Below is a small trained network, with its code and all its weights. Each question gives an input and a class and asks what happens when units are switched off, that is, made to give their printed mean instead of their output.

import numpy as np


def w(rows, s, z=0):
    codes = np.array(rows[::2]) - 128.0
    scale = np.full(codes.shape[1], s)
    scale[-1] = z or s
    return codes * scale


def f(y):
    return y / 2 * (1 + np.tanh(0.7978845608 * (y + 0.044715 * y**3)))


def log_softmax(a):
    a = a - a.max(-1, keepdims=True)
    return a - np.log(np.exp(a).sum(-1, keepdims=True))


def net(x, mask):
    res = np.array(x, float).reshape(1, 6) / 4 @ E
    y = f(res @ A[0][:, :-1].T + A[0][:, -1])
    res = res + np.where(mask, y, B[0][:, -1]) @ B[0][:, :-1]
    return log_softmax(res[-1] @ U[:, :-1].T + U[:, -1])


A, B = {}, {}
E = w([
[128,127,129,128,128],'x0',
[115,159,40,249,132],'x1',
[128,133,131,129,124],'x2',
[129,135,132,130,123],'x3',
[206,73,64,105,40],'x4',
[235,149,178,125,218],'x5',
],0.011)
A[0] = w([
[120,101,159,182,94,124],'neuron 1',
[99,127,192,117,221,188],'neuron 2',
[97,118,127,88,116,91],'neuron 3',
[164,131,128,150,94,119],'neuron 4',
[189,110,169,61,153,89],'neuron 5',
[174,125,119,193,162,69],'neuron 6',
[170,119,107,81,139,109],'neuron 7',
[190,118,134,74,141,114],'neuron 8',
[242,170,76,238,217,3],'neuron 9',
[95,109,102,170,108,110],'neuron 10',
[183,112,117,90,128,110],'neuron 11',
[126,118,137,140,138,141],'neuron 12',
[65,109,81,201,101,102],'neuron 13',
[251,92,74,84,56,116],'neuron 14',
[126,126,135,116,161,123],'neuron 15',
[22,89,159,16,65,189],'neuron 16',
[181,94,41,144,45,120],'neuron 17',
[78,135,114,158,132,170],'neuron 18',
[170,125,116,185,162,72],'neuron 19',
[82,121,185,110,178,156],'neuron 20',
[141,136,151,100,164,123],'neuron 21',
[130,132,138,145,116,140],'neuron 22',
[109,152,129,94,133,119],'neuron 23',
[87,114,164,85,77,129],'neuron 24',
[112,124,156,131,159,171],'neuron 25',
[16,154,113,183,168,170],'neuron 26',
[147,119,149,110,146,108],'neuron 27',
[44,138,143,151,151,154],'neuron 28',
[120,114,92,103,85,105],'neuron 29',
[182,95,124,122,106,153],'neuron 30',
[126,128,94,125,89,101],'neuron 31',
[159,111,142,117,108,114],'neuron 32',
[59,113,141,43,91,154],'neuron 33',
[188,100,116,106,111,128],'neuron 34',
[137,144,126,128,109,108],'neuron 35',
[203,125,220,79,146,109],'neuron 36',
[143,119,62,113,90,109],'neuron 37',
[158,136,54,141,112,79],'neuron 38',
[88,121,75,150,116,95],'neuron 39',
[97,111,148,104,102,105],'neuron 40',
],0.014,0.0064)
B[0] = w([
[122,133,112,147,139,136],'neuron 1',
[167,155,197,173,84,219],'neuron 2',
[123,98,129,114,125,147],'neuron 3',
[125,119,93,135,127,146],'neuron 4',
[139,187,116,149,173,199],'neuron 5',
[124,82,139,95,124,168],'neuron 6',
[127,154,111,105,147,161],'neuron 7',
[133,170,122,109,168,184],'neuron 8',
[100,3,157,42,93,233],'neuron 9',
[137,172,107,164,133,160],'neuron 10',
[124,155,107,100,153,170],'neuron 11',
[131,130,142,126,131,133],'neuron 12',
[126,209,108,190,140,192],'neuron 13',
[82,165,46,57,188,243],'neuron 14',
[139,127,137,148,125,142],'neuron 15',
[105,17,164,67,107,250],'neuron 16',
[213,127,48,182,115,208],'neuron 17',
[70,162,138,147,146,174],'neuron 18',
[124,88,139,96,124,164],'neuron 19',
[156,118,171,156,94,192],'neuron 20',
[144,150,133,162,109,160],'neuron 21',
[122,125,126,134,137,131],'neuron 22',
[137,115,152,125,134,140],'neuron 23',
[128,87,122,91,124,178],'neuron 24',
[145,129,177,137,129,162],'neuron 25',
[21,207,155,120,148,231],'neuron 26',
[138,145,130,141,138,147],'neuron 27',
[60,152,159,100,148,198],'neuron 28',
[157,112,87,145,127,156],'neuron 29',
[125,145,82,104,131,177],'neuron 30',
[154,124,86,154,132,147],'neuron 31',
[127,141,121,106,141,149],'neuron 32',
[118,62,142,83,109,204],'neuron 33',
[120,152,89,92,141,178],'neuron 34',
[126,116,117,137,138,126],'neuron 35',
[167,206,153,182,137,221],'neuron 36',
[172,123,79,156,123,164],'neuron 37',
[166,111,87,158,115,159],'neuron 38',
[142,174,107,170,136,162],'neuron 39',
[123,97,132,114,130,152],'neuron 40',
],0.039,0.016)
U = w([
[58,44,212,71,2,209],'0',
[71,229,104,83,165,181],'1',
[147,29,62,2,88,147],'2',
[193,157,80,188,81,3],'3',
[207,180,173,171,66,82],'4',
],0.0086,0.0025)

Each question gives the input, the list of numbers given to net, and the class t.
The units are the neurons (one row each of A and B). Each row of codes is followed by its name. A weight is (code - 128) times the scale printed after its matrix; where a second scale follows, it is the last column's (A, B and U).
mask holds one flag per neuron, in row order. A switched-off neuron (its flag False) gives its mean, the last column of its row in B, instead of its output. The means were averaged over made-up inputs and are rounded, as every weight is.
A unit's drop is (log p(t) with every unit on - log p(t) with that unit switched off) / (log p(t) with every unit on - log p(t) with every unit switched off).
The circuit of an input: a set's keep is (log p(t) with only the set's units on - log p(t) with every unit switched off) / (log p(t) with every unit on - log p(t) with every unit switched off). Starting from the 12 units with the biggest drops (on a tie, the unit counted first), units are removed one at a time, each time the one whose removal leaves the highest keep (on an exact tie, the one counted first), for as long as the keep stays at least 0.8.
units of the circuit, in order: the units of the circuit, biggest drop first
unit that matters most: the unit with the biggest drop
top k neurons: the k neurons with the biggest drops, biggest first
drop when u is switched off: that unit's drop, to one decimal
input [8,2,-3,4,3,0], class 3: units of the circuit, in order : neuron 16; neuron 26
input [1,1,6,-1,5,-8], class 3: units of the circuit, in order : neuron 17
input [8,0,-7,6,-8,-7], class 0: top 2 neurons : neuron 16; neuron 14
input [6,8,4,0,1,-8], class 3: top 2 neurons : neuron 17; neuron 14
input [7,-4,-3,2,1,-6], class 2: top 2 neurons : neuron 2; neuron 26
input [1,-7,8,-3,-4,1], class 4: top 2 neurons : neuron 36; neuron 9
input [-8,0,-2,-1,4,-8], class 2: top 4 neurons : neuron 16; neuron 33; neuron 36; neuron 2
input [-1,5,8,4,1,-4], class 3: top 2 neurons : neuron 14; neuron 17
input [-5,-2,-5,-7,-8,1], class 4: top 2 neurons : neuron 9; neuron 2
input [2,0,-8,-4,-2,2], class 4: top 2 neurons : neuron 16; neuron 9
input [3,4,1,0,6,1], class 2: top 2 neurons : neuron 14; neuron 36
input [8,5,-6,-7,0,6], class 0: top 2 neurons : neuron 14; neuron 17
input [-3,2,-6,-5,8,-2], class 3: drop when neuron 17 is switched off : 0.3
input [2,-1,-7,3,-3,-8], class 0: unit that matters most : neuron 16
input [8,8,1,3,-7,4], class 0: drop when neuron 9 is switched off : 0.1
input [-8,-8,2,0,1,-6], class 2: drop when neuron 26 is switched off : 1.1
